Here is a tiny trained network, its code and every weight. The questions are about switching its units off for an input and a class, where a switched-off unit gives its printed mean instead of its output.

import numpy as np


def w(rows, s, z=0):
    codes = np.array(rows[::2]) - 128.0
    scale = np.full(codes.shape[1], s)
    scale[-1] = z or s
    return codes * scale


def f(y):
    return np.maximum(y, 0)


def log_softmax(a):
    a = a - a.max(-1, keepdims=True)
    return a - np.log(np.exp(a).sum(-1, keepdims=True))


def net(x, mask):
    res = np.array(x, float).reshape(1, 8) / 4 @ E
    y = f(res @ A[0][:, :-1].T + A[0][:, -1])
    res = res + np.where(mask, y, B[0][:, -1]) @ B[0][:, :-1]
    return log_softmax(res[-1] @ U[:, :-1].T + U[:, -1])


A, B = {}, {}
E = w([
[128,130,128,127],'x0',
[121,115,237,125],'x1',
[136,1,103,205],'x2',
[127,129,130,130],'x3',
[127,133,127,132],'x4',
[127,132,130,130],'x5',
[105,182,162,205],'x6',
[239,159,159,151],'x7',
],0.0086)
A[0] = w([
[102,121,104,147,184],'n1',
[225,127,140,150,54],'n2',
[164,110,154,121,42],'n3',
[129,117,156,101,58],'n4',
[109,86,97,212,100],'n5',
[135,94,123,64,181],'n6',
[102,102,95,146,44],'n7',
[75,105,98,145,55],'n8',
[140,103,116,147,38],'n9',
[95,104,215,99,159],'n10',
[121,162,140,102,44],'n11',
[110,167,121,103,33],'n12',
[174,129,118,120,101],'n13',
[247,143,123,174,91],'n14',
[106,140,92,126,201],'n15',
[155,82,98,57,146],'n16',
[196,132,121,95,70],'n17',
[50,85,142,108,81],'n18',
[87,201,126,87,66],'n19',
[167,104,119,64,145],'n20',
[135,161,123,71,23],'n21',
[129,188,123,105,56],'n22',
[61,120,114,97,70],'n23',
[68,131,75,139,171],'n24',
[101,207,26,228,141],'n25',
[192,47,111,205,67],'n26',
[125,172,114,86,26],'n27',
[167,128,38,94,151],'n28',
[93,107,153,89,254],'n29',
],0.014,0.0063)
B[0] = w([
[142,177,152,131,192],'n1',
[114,155,48,122,208],'n2',
[150,142,89,65,147],'n3',
[159,91,126,110,140],'n4',
[115,130,208,75,227],'n5',
[122,171,168,183,211],'n6',
[134,107,96,52,159],'n7',
[100,122,61,62,170],'n8',
[76,25,100,60,142],'n9',
[254,147,100,146,229],'n10',
[103,64,189,70,151],'n11',
[142,72,132,32,148],'n12',
[82,186,53,150,162],'n13',
[69,184,37,126,248],'n14',
[169,170,101,176,199],'n15',
[97,167,239,163,215],'n16',
[66,136,63,147,176],'n17',
[125,175,58,89,193],'n18',
[91,50,119,126,197],'n19',
[88,143,191,204,200],'n20',
[113,38,116,54,158],'n21',
[65,97,190,64,171],'n22',
[114,171,41,92,177],'n23',
[148,196,110,145,218],'n24',
[161,100,183,184,249],'n25',
[98,106,178,39,254],'n26',
[164,67,177,61,157],'n27',
[228,123,185,139,227],'n28',
[164,214,129,184,239],'n29',
],0.0077,0.0079)
U = w([
[108,130,159,130,254],'0',
[65,22,161,2,41],'1',
[125,120,143,153,236],'2',
[54,158,39,111,13],'3',
[127,112,155,159,197],'4',
[246,79,139,156,94],'5',
[51,133,211,203,65],'6',
[122,113,143,135,130],'7',
],0.0092,0.0052)

Each question gives the input, the list of numbers given to net, and the class t.
The units are the neurons (one row each of A and B). Each row of codes is followed by its name. A weight is (code - 128) times the scale printed after its matrix; where a second scale follows, it is the last column's (A, B and U).
mask holds one flag per neuron, in row order. A switched-off neuron (its flag False) gives its mean, the last column of its row in B, instead of its output. The means were averaged over made-up inputs and are rounded, as every weight is.
A unit's drop is (log p(t) with every unit on - log p(t) with that unit switched off) / (log p(t) with every unit on - log p(t) with every unit switched off).
The circuit of an input: a set's keep is (log p(t) with only the set's units on - log p(t) with every unit switched off) / (log p(t) with every unit on - log p(t) with every unit switched off). Starting from the 12 units with the biggest drops (on a tie, the unit counted first), units are removed one at a time, each time the one whose removal leaves the highest keep (on an exact tie, the one counted first), for as long as the keep stays at least 0.8.
circuit, biggest first: the units of the circuit, biggest drop first
k most important neurons: the k neurons with the biggest drops, biggest first
drop of u: that unit's drop, to one decimal
input [3,-7,-4,-3,-7,-1,-5,8], class 3: 3 most important neurons -> n14, n17, n13
input [5,-8,-3,-5,5,8,-5,8], class 3: 4 most important neurons -> n14, n17, n13, n2
input [4,2,3,5,-2,-1,-6,-8], class 3: 2 most important neurons -> n18, n23
input [0,-2,7,5,6,-1,-5,7], class 1: circuit, biggest first -> n26
input [5,-7,3,0,-1,1,1,-2], class 5: circuit, biggest first -> n28, n25
input [-3,-7,-2,-1,-1,7,-7,1], class 5: 2 most important neurons -> n28, n14
input [1,5,8,-2,-5,-8,3,-2], class 1: circuit, biggest first -> n26, n5
input [5,-7,3,-3,5,-8,-8,-1], class 6: circuit, biggest first -> n16, n20
input [0,-4,-5,2,1,-4,-3,7], class 3: 2 most important neurons -> n14, n17
input [2,2,4,1,2,1,-8,1], class 6: circuit, biggest first -> n16, n20, n6
input [3,6,-5,-3,-2,3,4,-3], class 5: circuit, biggest first -> n10, n14
input [-3,-4,-8,-7,6,-1,-7,-7], class 1: 4 most important neurons -> n21, n27, n19, n12
input [-2,7,2,-3,6,7,1,-6], class 5: 2 most important neurons -> n10, n14
input [3,8,7,0,1,8,4,-5], class 5: circuit, biggest first -> n10
input [0,-6,-5,-7,6,-2,-8,8], class 3: 4 most important neurons -> n14, n17, n13, n2
input [-2,8,2,1,-7,3,-8,8], class 3: 3 most important neurons -> n14, n2, n17
input [-2,6,1,5,3,1,1,1], class 5: 2 most important neurons -> n10, n14
input [8,0,5,7,0,1,2,-8], class 3: 2 most important neurons -> n18, n8
input [-5,-7,2,0,-6,-5,-7,-6], class 5: 3 most important neurons -> n28, n14, n15
input [-2,-8,1,-3,-6,0,-7,-5], class 5: circuit, biggest first -> n28
input [0,-1,4,-4,0,4,-1,-7], class 3: circuit, biggest first -> n18, n23
input [3,4,5,-1,-2,4,-2,4], class 1: drop of n8 -> -0.1
input [6,3,-7,-3,2,-3,1,6], class 1: drop of n22 -> 0.2
